Here is a tiny trained network, its code and every weight. The questions are about switching its units off for an input and a class, where a switched-off unit gives its printed mean instead of its output.

import numpy as np


def w(rows, s, z=0):
    codes = np.array(rows[::2]) - 128.0
    scale = np.full(codes.shape[1], s)
    scale[-1] = z or s
    return codes * scale


def f(y):
    return np.maximum(y, 0)


def log_softmax(a):
    a = a - a.max(-1, keepdims=True)
    return a - np.log(np.exp(a).sum(-1, keepdims=True))


def net(x, mask):
    res = np.array(x, float).reshape(1, 6) / 4 @ E
    y = f(res @ A[0][:, :-1].T + A[0][:, -1])
    res = res + np.where(mask, y, B[0][:, -1]) @ B[0][:, :-1]
    return log_softmax(res[-1] @ U[:, :-1].T + U[:, -1])


A, B = {}, {}
E = w([
[119,160,155,149,121,155,106,120,124,110,108,181],'x0',
[125,138,110,97,108,101,124,133,140,129,132,122],'x1',
[183,43,187,202,41,74,68,100,182,164,144,167],'x2',
[166,129,230,14,162,88,55,25,84,168,28,80],'x3',
[99,81,114,121,158,163,64,155,116,157,139,143],'x4',
[83,122,122,176,45,125,54,77,75,9,165,50],'x5',
],0.012)
A[0] = w([
[160,128,129,109,195,149,190,151,199,159,126,184,160],'n1',
[71,190,104,91,151,157,150,177,99,104,103,103,4],'n2',
[175,65,171,183,51,90,97,131,184,156,135,152,91],'n3',
[100,99,145,155,97,122,91,152,90,44,104,69,149],'n4',
[155,124,156,86,128,136,154,155,227,211,135,205,156],'n5',
[143,97,71,149,99,127,178,169,124,131,178,206,116],'n6',
[196,104,151,42,124,99,125,137,70,152,51,158,111],'n7',
[111,134,102,184,136,104,152,163,152,129,146,110,66],'n8',
[126,142,115,114,90,132,74,73,122,86,213,112,183],'n9',
[191,77,169,163,72,84,59,85,161,177,105,124,101],'n10',
[104,192,91,88,178,192,158,129,107,99,146,105,61],'n11',
[56,150,116,164,95,86,96,123,62,73,170,119,88],'n12',
[171,115,133,131,173,109,155,146,190,200,107,189,163],'n13',
[174,96,206,75,143,87,63,31,68,160,53,92,105],'n14',
[104,96,92,164,72,139,175,209,179,102,173,178,115],'n15',
[114,80,165,162,91,107,148,166,177,84,205,158,82],'n16',
[119,124,13,198,114,117,151,138,141,111,204,202,108],'n17',
[149,69,135,145,79,135,115,86,213,121,140,156,58],'n18',
[115,117,140,182,60,114,73,105,86,78,191,74,168],'n19',
[113,174,143,37,166,191,152,127,53,87,147,100,54],'n20',
[171,116,130,168,104,91,111,140,176,192,136,155,84],'n21',
[110,163,89,85,156,137,147,157,127,132,121,130,34],'n22',
[140,135,150,142,162,113,156,197,195,201,78,147,169],'n23',
[90,172,50,194,138,169,156,119,141,128,195,140,120],'n24',
[199,68,156,173,72,121,103,112,165,150,171,151,41],'n25',
[111,124,124,174,41,158,79,124,81,87,143,45,152],'n26',
[101,140,98,164,70,126,71,95,88,106,148,81,149],'n27',
],0.011,0.0042)
B[0] = w([
[182,172,86,179,118,156,153,176,64,206,182,180,211],'n1',
[75,176,80,93,165,188,127,193,184,73,94,48,183],'n2',
[100,206,44,52,239,188,122,243,180,48,63,34,205],'n3',
[203,194,127,187,78,175,201,130,50,173,190,131,183],'n4',
[178,158,99,193,68,135,196,142,69,201,198,83,213],'n5',
[67,89,148,135,113,70,120,59,56,87,109,242,197],'n6',
[115,59,158,141,102,76,98,88,109,108,178,199,206],'n7',
[87,137,172,114,139,105,83,69,144,117,125,149,167],'n8',
[155,159,172,234,83,154,202,144,94,167,189,132,180],'n9',
[53,122,109,99,179,117,87,171,219,30,101,30,209],'n10',
[98,171,115,84,182,160,137,228,206,98,71,36,193],'n11',
[147,152,102,153,147,125,183,168,114,169,178,142,184],'n12',
[238,198,134,230,74,189,200,127,80,206,208,106,208],'n13',
[77,15,222,79,104,30,68,21,88,66,162,254,253],'n14',
[132,63,216,83,151,14,58,30,157,90,153,227,217],'n15',
[112,130,180,102,169,49,74,60,99,64,119,165,187],'n16',
[98,62,189,109,126,101,100,80,157,90,143,193,221],'n17',
[77,112,63,47,149,172,131,189,186,95,45,31,174],'n18',
[160,144,80,165,66,145,181,181,69,220,218,117,207],'n19',
[60,180,80,72,170,125,77,178,243,54,71,85,194],'n20',
[70,177,105,104,161,206,172,182,188,118,167,63,175],'n21',
[115,156,114,110,151,165,90,158,124,114,148,88,169],'n22',
[181,153,87,210,32,155,177,110,67,209,188,132,203],'n23',
[106,74,149,125,164,55,99,103,157,62,113,142,203],'n24',
[121,175,68,49,174,199,82,195,188,81,43,89,188],'n25',
[212,209,121,159,63,145,154,114,55,185,182,110,201],'n26',
[142,178,140,148,30,145,192,156,32,170,175,136,186],'n27',
],0.008,0.025)
U = w([
[201,147,99,196,74,172,177,144,35,251,188,135,251],'0',
[101,26,207,100,134,77,64,41,97,92,135,202,71],'1',
[88,155,51,83,196,192,115,213,182,87,82,56,51],'2',
],0.013,0.0028)

Each question gives the input, the list of numbers given to net, and the class t.
The units are the neurons (one row each of A and B). Each row of codes is followed by its name. A weight is (code - 128) times the scale printed after its matrix; where a second scale follows, it is the last column's (A, B and U).
mask holds one flag per neuron, in row order. A switched-off neuron (its flag False) gives its mean, the last column of its row in B, instead of its output. The means were averaged over made-up inputs and are rounded, as every weight is.
A unit's drop is (log p(t) with every unit on - log p(t) with that unit switched off) / (log p(t) with every unit on - log p(t) with every unit switched off).
unit that matters most: the unit with the biggest drop
top k neurons: the k neurons with the biggest drops, biggest first
drop when u is switched off: that unit's drop, to one decimal
input [-8,-6,-8,-8,0,-7], class 1: unit that matters most	n15
input [2,-5,5,4,0,0], class 2: top 3 neurons	n3; n10; n15
input [0,3,-7,7,3,-4], class 1: top 2 neurons	n14; n7
input [1,2,-2,2,-8,0], class 1: top 2 neurons	n3; n25
input [6,1,-6,-5,3,0], class 2: top 4 neurons	n14; n11; n2; n7
input [-6,-4,5,-4,4,3], class 2: top 4 neurons	n14; n3; n25; n18
input [0,8,-8,-4,7,8], class 0: top 3 neurons	n26; n4; n27
input [-5,6,-7,-7,-7,5], class 1: top 3 neurons	n15; n17; n3
input [3,-2,6,3,5,7], class 0: top 2 neurons	n19; n26
input [-2,-6,6,5,5,4], class 2: top 4 neurons	n3; n10; n25; n15
input [4,-4,-8,-8,-6,-1], class 1: top 3 neurons	n15; n17; n6
input [2,2,3,2,-3,3], class 0: top 4 neurons	n20; n11; n19; n2
input [8,-3,-8,8,6,8], class 0: top 2 neurons	n4; n26
input [6,8,4,5,0,-5], class 0: top 3 neurons	n5; n13; n15
input [-7,-1,-4,-4,-8,0], class 1: unit that matters most	n3
input [7,8,5,2,-6,5], class 0: drop when n11 is switched off	0.3
input [-2,-4,8,6,-3,0], class 2: drop when n3 is switched off	0.6
input [-1,8,-1,-3,7,2], class 1: drop when n1 is switched off	0.1
